Here is a tiny trained network, its code and every weight. The questions are about switching its units off for an input and a class, where a switched-off unit gives its printed mean instead of its output.

import numpy as np


def w(rows, s, z=0):
    codes = np.array(rows[::2]) - 128.0
    scale = np.full(codes.shape[1], s)
    scale[-1] = z or s
    return codes * scale


def f(y):
    return np.maximum(y, 0)


def log_softmax(a):
    a = a - a.max(-1, keepdims=True)
    return a - np.log(np.exp(a).sum(-1, keepdims=True))


def net(x, mask):
    res = np.array(x, float).reshape(1, 4) / 4 @ E
    y = f(res @ A[0][:, :-1].T + A[0][:, -1])
    res = res + np.where(mask, y, B[0][:, -1]) @ B[0][:, :-1]
    return log_softmax(res[-1] @ U[:, :-1].T + U[:, -1])


A, B = {}, {}
E = w([
[250,142,162,124,156,125,124,197],'x0',
[180,82,96,131,78,173,179,155],'x1',
[224,91,95,123,147,92,136,50],'x2',
[144,172,166,67,134,162,195,94],'x3',
],0.014)
A[0] = w([
[121,82,64,149,150,86,68,193,86],'n0',
[192,86,89,127,144,104,115,57,161],'n1',
[72,93,102,120,134,129,127,85,80],'n2',
[170,69,116,149,239,108,136,67,109],'n3',
[144,66,117,153,75,188,192,161,136],'n4',
[102,139,161,44,142,140,228,98,111],'n5',
[98,100,49,218,102,144,78,114,93],'n6',
[103,186,215,160,228,52,107,100,140],'n7',
[180,117,181,132,96,92,82,190,29],'n8',
[77,157,146,142,100,178,79,251,109],'n9',
[70,202,163,156,124,140,192,232,127],'n10',
[168,135,141,154,122,177,89,142,75],'n11',
[179,106,220,107,209,93,158,178,48],'n12',
[178,144,166,138,175,117,106,177,20],'n13',
[158,143,131,166,121,112,124,163,124],'n14',
[145,115,90,163,98,93,63,163,87],'n15',
[201,76,66,172,12,254,193,147,4],'n16',
[149,112,177,127,214,109,98,166,50],'n17',
],0.0097,0.0026)
B[0] = w([
[224,254,177,13,212,211,214,230,201],'n0',
[69,151,100,201,177,175,236,175,224],'n1',
[30,196,93,143,5,176,94,36,188],'n2',
[110,56,61,168,241,167,187,120,209],'n3',
[137,46,113,9,111,32,24,219,203],'n4',
[150,228,202,64,128,246,128,122,201],'n5',
[96,238,213,135,123,170,112,118,209],'n6',
[139,19,72,12,142,25,23,207,224],'n7',
[54,184,56,134,54,179,150,74,196],'n8',
[111,87,134,202,206,140,163,94,243],'n9',
[128,80,106,234,231,157,163,145,231],'n10',
[39,128,107,145,6,194,143,52,163],'n11',
[84,171,175,164,31,157,110,106,215],'n12',
[82,100,82,223,46,146,99,25,197],'n13',
[106,129,174,136,50,129,152,49,170],'n14',
[128,211,214,30,96,177,161,197,187],'n15',
[110,134,36,84,168,133,35,141,247],'n16',
[93,150,115,99,71,148,80,89,186],'n17',
],0.0056,0.013)
U = w([
[70,174,96,182,20,155,88,69,73],'0',
[171,246,194,77,170,163,144,162,124],'1',
[113,64,94,213,229,148,176,139,101],'2',
[122,78,92,82,150,94,9,165,102],'3',
[104,114,137,128,118,113,171,162,253],'4',
],0.012,0.0043)

Each question gives the input, the list of numbers given to net, and the class t.
The units are the neurons (one row each of A and B). Each row of codes is followed by its name. A weight is (code - 128) times the scale printed after its matrix; where a second scale follows, it is the last column's (A, B and U).
mask holds one flag per neuron, in row order. A switched-off neuron (its flag False) gives its mean, the last column of its row in B, instead of its output. The means were averaged over made-up inputs and are rounded, as every weight is.
A unit's drop is (log p(t) with every unit on - log p(t) with that unit switched off) / (log p(t) with every unit on - log p(t) with every unit switched off).
The circuit of an input: a set's keep is (log p(t) with only the set's units on - log p(t) with every unit switched off) / (log p(t) with every unit on - log p(t) with every unit switched off). Starting from the 12 units with the biggest drops (on a tie, the unit counted first), units are removed one at a time, each time the one whose removal leaves the highest keep (on an exact tie, the one counted first), for as long as the keep stays at least 0.8.
units of the circuit, in order: the units of the circuit, biggest drop first
most important unit: the unit with the biggest drop
k most important neurons: the k neurons with the biggest drops, biggest first
drop of u: that unit's drop, to one decimal
input [-1,-3,-6,3], class 2: units of the circuit, in order	(n10)
input [-1,3,-5,-5], class 1: units of the circuit, in order	(n0 n13)
input [4,4,1,-2], class 0: units of the circuit, in order	(n8 n11)
input [7,-1,-3,-7], class 0: 3 most important neurons	(n13 n8 n11)
input [6,-6,4,6], class 0: 3 most important neurons	(n12 n13 n0)
input [6,-6,7,4], class 2: 2 most important neurons	(n3 n1)
input [4,4,6,-6], class 1: 2 most important neurons	(n0 n15)
input [3,-2,-6,-7], class 1: 3 most important neurons	(n0 n15 n3)
input [3,-4,7,-6], class 2: 4 most important neurons	(n3 n1 n5 n13)
input [1,1,5,4], class 2: 3 most important neurons	(n0 n3 n15)
input [3,-8,-4,7], class 3: 2 most important neurons	(n7 n0)
input [6,5,-7,4], class 2: 3 most important neurons	(n10 n9 n2)
input [-3,-1,7,-7], class 1: 3 most important neurons	(n0 n6 n15)
input [5,4,4,0], class 0: 2 most important neurons	(n7 n10)
input [3,-3,8,-4], class 2: units of the circuit, in order	(n3)
input [-1,6,-3,4], class 3: units of the circuit, in order	(n4 n16)
input [5,0,-4,5], class 0: units of the circuit, in order	(n0 n13)
input [7,8,6,7], class 3: drop of n4	0.8
input [5,6,-5,-4], class 3: drop of n3	0.4
input [4,2,-8,4], class 2: drop of n10	0.3
input [6,-7,5,4], class 3: most important unit	n7
